Here is a tiny trained network, its code and every weight. The questions are about switching its units off for an input and a target symbol, where a switched-off unit gives its printed mean instead of its output.

import numpy as np


def w(rows, s, z=0):
    codes = np.array(rows[::2]) - 128.0
    scale = np.full(codes.shape[1], s)
    scale[-1] = z or s
    return codes * scale


def f(y):
    return np.maximum(y, 0)


def softmax(a):
    e = np.exp(a - a.max(-1, keepdims=True))
    return e / e.sum(-1, keepdims=True)


def log_softmax(a):
    a = a - a.max(-1, keepdims=True)
    return a - np.log(np.exp(a).sum(-1, keepdims=True))


def net(x, mask):
    ids = ['αεημτω'.index(c) for c in x.split()]
    T = len(ids)
    res = E[ids] + P[:T]
    r = res
    for j in range(3):
        rows = slice(4 * j, 4 * j + 4)
        q, k, v = (r @ M[0][rows].T for M in (Q, K, V))
        z = softmax(np.where(np.tri(T) > 0, q @ k.T / 4**0.5, -1e9)) @ v
        o = O[0][rows]
        res = res + np.where(mask[j], z, o[:, -1]) @ o[:, :-1]
    y = f(res @ A[0][:, :-1].T + A[0][:, -1])
    res = res + np.where(mask[3:19], y, B[0][:, -1]) @ B[0][:, :-1]
    return log_softmax(res[-1] @ U[:, :-1].T + U[:, -1])


Q, K, V, O, A, B = {}, {}, {}, {}, {}, {}
E = w([
[185,104,16,88,113,127,123],'α',
[138,249,82,137,146,144,87],'ε',
[49,150,87,184,70,139,77],'η',
[135,77,204,132,213,132,154],'μ',
[64,130,115,17,46,87,177],'τ',
[111,168,111,88,65,97,51],'ω',
],0.016)
P = w([
[152,103,89,90,251,6,73],'0',
[78,164,95,205,90,198,127],'1',
[99,161,50,72,150,233,180],'2',
[110,139,91,122,143,220,125],'3',
[210,20,157,161,209,141,50],'4',
[230,47,179,93,151,167,124],'5',
[198,39,141,155,195,97,38],'6',
[163,79,152,125,226,20,30],'7',
[196,51,170,57,166,98,119],'8',
[124,49,163,123,198,52,44],'9',
[136,143,108,3,88,143,141],'10',
[189,62,185,45,10,161,148],'11',
[108,39,114,85,124,124,75],'12',
],0.0046)
Q[0] = w([
[113,175,119,229,132,237,226],'H0',
[119,127,141,100,59,175,167],'H0',
[96,130,113,117,50,191,114],'H0',
[60,163,124,92,125,68,132],'H0',
[180,171,158,76,163,205,147],'H1',
[226,110,159,81,195,92,134],'H1',
[10,144,84,122,150,117,142],'H1',
[151,100,233,158,172,115,132],'H1',
[222,87,166,182,183,96,141],'H2',
[84,89,254,163,51,109,126],'H2',
[172,154,121,113,146,211,109],'H2',
[97,158,119,90,74,194,179],'H2',
],0.0088)
K[0] = w([
[134,151,2,57,51,72,103],'H0',
[115,128,164,69,227,74,173],'H0',
[127,145,129,143,205,148,97],'H0',
[133,20,77,161,175,131,103],'H0',
[95,185,54,112,105,63,158],'H1',
[112,160,69,148,44,165,91],'H1',
[137,128,198,129,206,62,82],'H1',
[123,159,122,157,66,199,173],'H1',
[121,154,140,124,151,223,186],'H2',
[181,191,59,89,4,193,128],'H2',
[170,42,185,88,146,106,182],'H2',
[87,132,84,40,156,48,94],'H2',
],0.0076)
V[0] = w([
[195,66,189,83,169,125,171],'H0',
[133,132,135,196,169,158,87],'H0',
[190,186,150,102,172,156,192],'H0',
[174,132,63,79,67,85,2],'H0',
[82,70,135,65,95,109,185],'H1',
[137,89,134,216,180,167,174],'H1',
[32,124,233,176,150,206,115],'H1',
[141,88,111,187,59,177,230],'H1',
[158,64,135,89,111,35,46],'H2',
[93,52,113,112,140,119,143],'H2',
[102,122,37,86,107,86,253],'H2',
[147,100,22,195,65,170,70],'H2',
],0.0085)
O[0] = w([
[116,107,227,102,194,90,82,70],'H0',
[85,115,135,101,141,130,97,140],'H0',
[103,62,111,21,165,204,57,81],'H0',
[200,212,86,173,184,180,152,215],'H0',
[162,131,159,233,123,67,128,139],'H1',
[33,174,116,154,125,158,232,39],'H1',
[112,95,127,211,64,171,163,47],'H1',
[2,199,131,150,99,65,137,2],'H1',
[213,232,172,158,143,67,81,210],'H2',
[102,169,199,206,138,61,115,148],'H2',
[23,152,91,117,147,62,105,166],'H2',
[51,230,93,80,109,167,165,175],'H2',
],0.0073,0.0043)
A[0] = w([
[183,151,120,136,159,202,71,94],'N0',
[96,88,199,82,165,62,155,71],'N1',
[122,161,52,151,142,143,83,4],'N2',
[135,165,95,123,76,158,149,2],'N3',
[138,160,168,168,166,76,118,82],'N4',
[70,150,73,193,141,103,81,238],'N5',
[99,91,148,72,93,47,195,109],'N6',
[145,155,68,133,123,93,88,176],'N7',
[69,186,74,132,123,71,63,32],'N8',
[184,2,109,123,133,116,179,22],'N9',
[184,111,206,161,167,113,172,212],'N10',
[107,55,215,98,87,179,35,147],'N11',
[123,34,42,121,112,100,112,233],'N12',
[72,46,168,103,92,75,81,84],'N13',
[89,193,162,108,140,124,145,8],'N14',
[158,82,181,169,159,120,133,129],'N15',
],0.0092,0.0037)
B[0] = w([
[133,66,90,134,108,144,71,245],'N0',
[189,88,106,132,112,179,129,210],'N1',
[64,64,87,76,1,135,22,218],'N2',
[144,188,113,92,99,198,202,187],'N3',
[111,32,126,135,100,130,200,174],'N4',
[201,125,206,81,129,146,188,219],'N5',
[214,112,186,144,61,252,30,191],'N6',
[121,182,145,148,101,26,134,255],'N7',
[89,50,178,81,146,81,207,214],'N8',
[127,150,185,169,94,74,201,180],'N9',
[51,123,76,91,209,164,201,195],'N10',
[69,184,12,179,179,88,180,228],'N11',
[120,83,237,106,75,92,205,202],'N12',
[162,184,97,102,169,166,176,228],'N13',
[79,152,95,186,179,87,143,145],'N14',
[38,166,127,142,27,155,48,175],'N15',
],0.0059,0.0097)
U = w([
[155,69,172,96,99,82,107,152],'α',
[211,149,106,152,141,156,79,126],'ε',
[110,168,86,120,76,134,163,89],'η',
[141,103,101,141,201,180,160,220],'μ',
[132,57,136,2,101,180,86,2],'τ',
[44,157,88,44,166,81,80,156],'ω',
],0.0071,0.0037)

Each question gives the input, a string of symbols that net reads in full, and the target symbol t.
The units are the heads (4 rows each of Q, K, V and O) and the neurons (one row each of A and B). Each row of codes is followed by its name. A weight is (code - 128) times the scale printed after its matrix; where a second scale follows, it is the last column's (O, A, B and U).
mask holds one flag per unit, heads first, then neurons. A switched-off unit (its flag False) gives its mean, the last column of its rows in O or B, instead of its output. The means were averaged over made-up inputs and are rounded, as every weight is.
A unit's drop is (log p(t) with every unit on - log p(t) with that unit switched off) / (log p(t) with every unit on - log p(t) with every unit switched off).
The circuit of an input: a set's keep is (log p(t) with only the set's units on - log p(t) with every unit switched off) / (log p(t) with every unit on - log p(t) with every unit switched off). Starting from the 12 units with the biggest drops (on a tie, the unit counted first), units are removed one at a time, each time the one whose removal leaves the highest keep (on an exact tie, the one counted first), for as long as the keep stays at least 0.8.
units of the circuit, in order: the units of the circuit, biggest drop first
unit that matters most: the unit with the biggest drop
k most important neurons: the k neurons with the biggest drops, biggest first
which heads matter: for each layer, one digit per head in row order, 1 if its drop is at least 0.15 and else 0, layers parted by /
input α α α η η, target ω: units of the circuit, in order => [H1, H2]
input ω τ η, target ε: which heads matter => 110
input τ μ μ η, target α: 3 most important neurons => [N5, N11, N8]
input τ η ω τ, target α: unit that matters most => H1
input ε η η η η μ α τ, target τ: units of the circuit, in order => [N6, H0]
input η α α ε ε ε, target ω: units of the circuit, in order => [H1, N6]
input ω α ω ω ω τ η, target ε: units of the circuit, in order => [H0, H1]
input ε ω η, target τ: which heads matter => 010
input τ ω η ω, target α: units of the circuit, in order => [H1, N13]
input α ε μ α α, target α: units of the circuit, in order => [N12, H2]
input τ η ε, target α: units of the circuit, in order => [H2, H1, N8, N4]
input η ω η τ η μ τ τ η ε ω ω, target ω: units of the circuit, in order => [N11, H0]
input ε τ α, target τ: units of the circuit, in order => [H1, N11]
input ε α τ ε, target τ: units of the circuit, in order => [N2, N11, H1]
input ω α ε η η η ω, target η: which heads matter => 101
input η η ε η η ε ε, target η: unit that matters most => H0
input ε τ ω, target τ: units of the circuit, in order => [H0, H1, N11]
input α α ω, target ω: which heads matter => 011
input ε η ε, target τ: which heads matter => 011
input α η ε ε, target ω: units of the circuit, in order => [H2, H1]
input η ω ε μ τ τ α, target α: which heads matter => 000
input η ε η α, target η: which heads matter => 101
input ω η α, target ε: which heads matter => 111
